data =
[[  5   1  -3  -7   4   2  -1  -5  -6   1]
 [ 33   8 -41  31 -13  55 -86 -52 -64 -56]
 [-37  13  56 -80   1  70 -17  49  20 -68]
 [  7   2  13   5   3   1   2   5 -12  -2]
 [ -2   5   3   2   3   2   7  -1   5  -8]
 [ 61 -80  58 -17 -82 -18   3 -45  23  24]]
data[-6,-10] => 5
data[4,-8] => 3
data[:, -3] => [-5, -52, 49, 5, -1, -45]
data[:, -8] => [-3, -41, 56, 13, 3, 58]
data[-2,4] => 3
data[-2,-5] => 2
data[5,6] => 3
data[1,-7] => 31
data[0,-7] => -7
data[-2,-9] => 5
data[0,-2] => -6
data[-5,-8] => -41
data[3,0] => 7
data[-4,-8] => 56
data[1,8] => -64
data[-5,1] => 8
data[-6] => [5, 1, -3, -7, 4, 2, -1, -5, -6, 1]
data[-3] => [7, 2, 13, 5, 3, 1, 2, 5, -12, -2]
data[-1,-6] => -82
data[4,-10] => -2
data[-1] => [61, -80, 58, -17, -82, -18, 3, -45, 23, 24]
data[0,-4] => -1
data[3,5] => 1
data[3,-8] => 13
data[-6,-5] => 2
data[0,-6] => 4

m =
[[  0  -5  -7  16  -1   3  10 -20]
 [-19  -5   7  -6 -28 -20  -2   9]
 [ 20  -6  15   4  10  -3   8 -16]
 [  4   2  -8  17  -6  -2  -3  -6]
 [-24   8   7   2 -25 -22   5  10]
 [ 21  -8  15   5   9  -3   6 -15]
 [  3   1  -8  15  -8  -3  -1  -5]
 [  3   7  -2  25  -3   7   8 -15]
 [  2   1  -8  16  -7  -3  -4  -5]
 [ -2  -7  -7  16  -1   4  11 -19]
 [  3   5  -1  24  -5   9   9 -16]
 [  2   5   0  25  -3   9   5 -14]
 [-19  -3   7  -6 -27 -21  -1   8]
 [ 19 -11  16   4  11  -2   6 -15]
 [  3   2  -9  15  -7  -4  -4  -5]
 [ -1  -9  -6  16  -1   4  10 -17]]
m[0,0]	0
m[0,2]	-7
m[15]	[-1, -9, -6, 16, -1, 4, 10, -17]
m[4,0]	-24
m[6,3]	15
m[2,0]	20
m[2]	[20, -6, 15, 4, 10, -3, 8, -16]
m[2,1]	-6
m[12]	[-19, -3, 7, -6, -27, -21, -1, 8]
m[1,1]	-5
m[11,2]	0
m[:, 1]	[-5, -5, -6, 2, 8, -8, 1, 7, 1, -7, 5, 5, -3, -11, 2, -9]
m[4,1]	8
m[9,1]	-7
m[10,4]	-5
m[10,1]	5
m[12,4]	-27
m[6,5]	-3
m[7,5]	7
m[1]	[-19, -5, 7, -6, -28, -20, -2, 9]
m[8,7]	-5
m[6,0]	3
m[1,4]	-28
m[5,2]	15
m[9,3]	16
m[0,1]	-5
m[14,7]	-5
m[0,6]	10
m[:, 2]	[-7, 7, 15, -8, 7, 15, -8, -2, -8, -7, -1, 0, 7, 16, -9, -6]
m[6,4]	-8
m[8,0]	2

arr =
547  332  596  345  570  356  586  403  742  587  716  427  324  643
576  749  525  724  517  719  529  507  210  469  182  427  749  396
403  340  355  349  334  348  358  529  638  448  649  576  377  352
558  566  608  549  693  593  623  446  455  517  447  420  551  738
485  747  440  729  488  727  465  586  195  411  124  523  733  481
713  574  659  592  458  551  618  316  364  722  394  334  618  259
213  485  178  446  412  437  219  667  502  229  486  747  456  552
383  584  287  591  336  560  315  620  338  376  311  609  613  356
arr[0, 0] -> 547
arr[6, 7] -> 667
arr[0, 8] -> 742
arr[5] -> [713, 574, 659, 592, 458, 551, 618, 316, 364, 722, 394, 334, 618, 259]
arr[1, 7] -> 507
arr[3, 2] -> 608
arr[5, 13] -> 259
arr[7, 12] -> 613
arr[5, 0] -> 713
arr[2, 9] -> 448
arr[4, 10] -> 124
arr[:, 12] -> [324, 749, 377, 551, 733, 618, 456, 613]
arr[7, 0] -> 383
arr[6, 2] -> 178
arr[0] -> [547, 332, 596, 345, 570, 356, 586, 403, 742, 587, 716, 427, 324, 643]
arr[1, 4] -> 517
arr[5, 9] -> 722
arr[0, 11] -> 427
arr[4, 6] -> 465
arr[5, 6] -> 618
arr[4, 4] -> 488
arr[2] -> [403, 340, 355, 349, 334, 348, 358, 529, 638, 448, 649, 576, 377, 352]
arr[0, 9] -> 587
arr[1, 0] -> 576
arr[0, 12] -> 324
arr[3, 5] -> 593
arr[:, 10] -> [716, 182, 649, 447, 124, 394, 486, 311]
arr[1, 3] -> 724
arr[1, 10] -> 182
arr[4, 13] -> 481
arr[4, 7] -> 586
arr[5, 10] -> 394
arr[7, 13] -> 356
arr[7, 10] -> 311

B =
[[ 0.819  1.221 -0.006  0.489  0.685 -2.215 -1.037 -2.798 -0.138 -1.348]
 [-1.628 -0.989  0.191  0.689  0.050  1.306  0.162  1.457 -0.521 -0.654]
 [ 0.935  0.461 -1.669 -1.440 -1.694 -1.606  0.651 -1.084  0.838  1.363]
 [ 0.407  0.430  0.429  0.258  1.044 -1.998 -2.050 -2.924 -1.033 -2.085]
 [-1.407 -1.516  1.336  0.263  1.381  0.928 -2.175  0.013 -2.120 -2.266]
 [-0.088  1.105 -1.399  0.793 -1.214 -0.798  2.123  0.189  1.647  0.983]
 [-0.074  0.939  0.104  1.278  0.768 -1.460 -0.618 -1.685 -0.201 -1.664]
 [-0.393  0.666 -1.255  0.601 -1.199 -0.411  1.846  0.600  1.262  0.803]]
B[0,0] = 0.819
B[3,9] = -2.085
B[1,0] = -1.628
B[:, 2] = [-0.006, 0.191, -1.669, 0.429, 1.336, -1.399, 0.104, -1.255]
B[0,9] = -1.348
B[3,4] = 1.044
B[7,7] = 0.600
B[3] = [0.407, 0.430, 0.429, 0.258, 1.044, -1.998, -2.050, -2.924, -1.033, -2.085]
B[0,5] = -2.215
B[1] = [-1.628, -0.989, 0.191, 0.689, 0.050, 1.306, 0.162, 1.457, -0.521, -0.654]
B[:, 1] = [1.221, -0.989, 0.461, 0.430, -1.516, 1.105, 0.939, 0.666]
B[2,6] = 0.651
B[1,2] = 0.191
B[3,0] = 0.407
B[1,5] = 1.306
B[5,7] = 0.189
B[2,7] = -1.084
B[4,8] = -2.120
B[0,3] = 0.489
B[7,1] = 0.666
B[1,1] = -0.989
B[2,4] = -1.694
B[2,9] = 1.363
B[2,1] = 0.461
B[2,0] = 0.935
B[:, 7] = [-2.798, 1.457, -1.084, -2.924, 0.013, 0.189, -1.685, 0.600]
B[:, 0] = [0.819, -1.628, 0.935, 0.407, -1.407, -0.088, -0.074, -0.393]
B[:, 6] = [-1.037, 0.162, 0.651, -2.050, -2.175, 2.123, -0.618, 1.846]
B[7,4] = -1.199
B[6,3] = 1.278
B[4,0] = -1.407
B[0,6] = -1.037
B[0,7] = -2.798
